Below is a small trained network, with its code and all its weights. Each question gives an input and a class and asks what happens when units are switched off, that is, made to give their printed mean instead of their output.

import numpy as np


def w(rows, s, z=0):
    codes = np.array(rows[::2]) - 128.0
    scale = np.full(codes.shape[1], s)
    scale[-1] = z or s
    return codes * scale


def norm(h):
    return h / np.sqrt((h * h).mean(-1, keepdims=True) + 1e-5)


def f(y):
    return np.maximum(y, 0)


def log_softmax(a):
    a = a - a.max(-1, keepdims=True)
    return a - np.log(np.exp(a).sum(-1, keepdims=True))


def net(x, mask):
    res = np.array(x, float).reshape(1, 7) / 4 @ E
    u = 0
    for l in range(4):
        y = f(norm(res) @ A[l][:, :-1].T + A[l][:, -1])
        res = res + np.where(mask[u : u + 4], y, B[l][:, -1]) @ B[l][:, :-1]
        u += 4
    return log_softmax(norm(res)[-1] @ U[:, :-1].T + U[:, -1])


A, B = {}, {}
E = w([
[115,185,84,118,6,137,179,93,160,113],'x0',
[43,125,96,142,117,198,110,44,78,168],'x1',
[146,123,126,147,109,113,157,114,147,43],'x2',
[143,121,104,109,118,123,104,84,154,138],'x3',
[155,83,75,144,150,60,209,207,222,122],'x4',
[109,94,113,115,118,138,107,115,119,172],'x5',
[138,165,82,161,162,59,108,174,173,101],'x6',
],0.021)
A[0] = w([
[128,203,153,162,154,117,126,161,104,19,11],'L0N1',
[79,76,110,144,122,144,224,160,124,133,48],'L0N2',
[121,108,92,162,115,122,166,63,134,2,9],'L0N3',
[197,128,245,102,62,162,180,135,116,55,14],'L0N4',
],0.036,0.014)
B[0] = w([
[98,253,212,172,142,124,73,154,174,112,225],'L0N1',
[54,122,110,138,130,184,174,210,139,171,205],'L0N2',
[133,73,80,147,148,193,88,38,233,26,240],'L0N3',
[77,63,179,66,87,69,174,146,27,35,249],'L0N4',
],0.022,0.019)
A[1] = w([
[215,152,132,210,107,146,230,92,96,167,1],'L1N1',
[227,148,103,216,137,128,195,89,107,153,41],'L1N2',
[161,149,83,128,81,64,184,196,206,82,98],'L1N3',
[87,175,95,110,1,154,133,74,130,124,143],'L1N4',
],0.044,0.005)
B[1] = w([
[105,69,77,129,132,165,116,139,68,147,129],'L1N1',
[133,143,120,191,115,98,104,101,106,134,129],'L1N2',
[250,89,82,117,131,74,114,188,135,136,232],'L1N3',
[51,217,93,47,103,175,112,70,111,138,253],'L1N4',
],0.02,0.025)
A[2] = w([
[150,137,148,225,109,91,197,84,105,161,6],'L2N1',
[122,84,163,123,189,146,88,116,91,157,213],'L2N2',
[176,134,127,255,56,76,227,46,125,179,16],'L2N3',
[148,146,139,215,88,95,192,63,115,174,2],'L2N4',
],0.048,0.0031)
B[2] = w([
[75,145,109,250,129,170,115,57,46,87,128],'L2N1',
[95,63,123,221,175,105,56,100,63,134,255],'L2N2',
[190,45,17,125,168,197,105,182,211,99,129],'L2N3',
[59,208,177,207,161,115,92,104,167,134,128],'L2N4',
],0.017,0.015)
A[3] = w([
[211,155,151,181,75,116,253,29,125,171,51],'L3N1',
[139,129,145,97,86,133,184,47,148,189,66],'L3N2',
[165,165,143,103,87,183,126,95,115,226,94],'L3N3',
[146,125,160,120,80,146,206,23,123,169,2],'L3N4',
],0.039,0.0066)
B[3] = w([
[99,62,76,94,133,180,216,99,206,86,128],'L3N1',
[207,143,152,132,133,115,111,126,55,227,222],'L3N2',
[116,229,154,192,54,79,204,134,65,118,254],'L3N3',
[143,253,94,128,93,92,174,135,156,224,208],'L3N4',
],0.012,0.0089)
U = w([
[93,91,175,210,168,131,79,114,64,198,200],'0',
[52,201,108,93,83,176,125,60,69,202,240],'1',
[68,84,100,144,139,207,231,213,152,215,56],'2',
[111,78,203,62,66,72,174,131,21,40,127],'3',
[125,111,68,107,109,188,114,37,220,42,19],'4',
[150,254,223,171,169,82,75,176,175,79,3],'5',
[241,88,92,116,139,84,130,181,160,171,230],'6',
],0.016,0.0018)

Each question gives the input, the list of numbers given to net, and the class t.
The units are the neurons (one row each of A and B). Each row of codes is followed by its name. A weight is (code - 128) times the scale printed after its matrix; where a second scale follows, it is the last column's (A, B and U).
mask holds one flag per neuron, layer by layer. A switched-off neuron (its flag False) gives its mean, the last column of its row in B, instead of its output. The means were averaged over made-up inputs and are rounded, as every weight is.
A unit's drop is (log p(t) with every unit on - log p(t) with that unit switched off) / (log p(t) with every unit on - log p(t) with every unit switched off).
The circuit of an input: a set's keep is (log p(t) with only the set's units on - log p(t) with every unit switched off) / (log p(t) with every unit on - log p(t) with every unit switched off). Starting from the 12 units with the biggest drops (on a tie, the unit counted first), units are removed one at a time, each time the one whose removal leaves the highest keep (on an exact tie, the one counted first), for as long as the keep stays at least 0.8.
circuit, biggest first: the units of the circuit, biggest drop first
unit that matters most: the unit with the biggest drop
k most important neurons: the k neurons with the biggest drops, biggest first
k most important neurons of layer l: the k neurons of layer l with the biggest drops, biggest first
drop when u is switched off: that unit's drop, to one decimal
input [7,-6,-2,0,2,0,5], class 6: circuit, biggest first => [L1N3]
input [-2,-2,-6,-7,-5,8,-8], class 0: 2 most important neurons => [L2N2, L1N4]
input [-6,7,-7,2,7,1,-4], class 0: 4 most important neurons => [L2N2, L1N4, L1N3, L0N3]
input [-6,-6,-3,4,-8,2,5], class 0: circuit, biggest first => [L2N2, L1N4]
input [-5,5,-5,6,6,8,-4], class 0: 2 most important neurons => [L1N4, L2N2]
input [-5,2,1,3,-8,-6,3], class 5: 2 most important neurons => [L0N1, L0N4]
input [-5,6,-4,-3,-5,8,-4], class 0: 2 most important neurons => [L2N2, L1N4]
input [-4,7,5,-4,4,2,3], class 2: 2 most important neurons => [L0N2, L1N4]
input [-8,-4,-7,2,4,-6,-3], class 0: 2 most important neurons => [L1N3, L2N2]
input [-4,6,1,-4,5,4,-5], class 2: drop when L0N2 is switched off => 1.0
input [-3,-5,-4,3,0,1,8], class 6: drop when L1N1 is switched off => 0.0
input [8,-4,-8,8,7,7,2], class 6: drop when L1N3 is switched off => 1.1
input [-8,-4,0,1,3,-2,2], class 6: 2 most important neurons of layer 1 => [L1N3, L1N4]
input [0,7,-7,-5,8,5,6], class 2: unit that matters most => L0N2
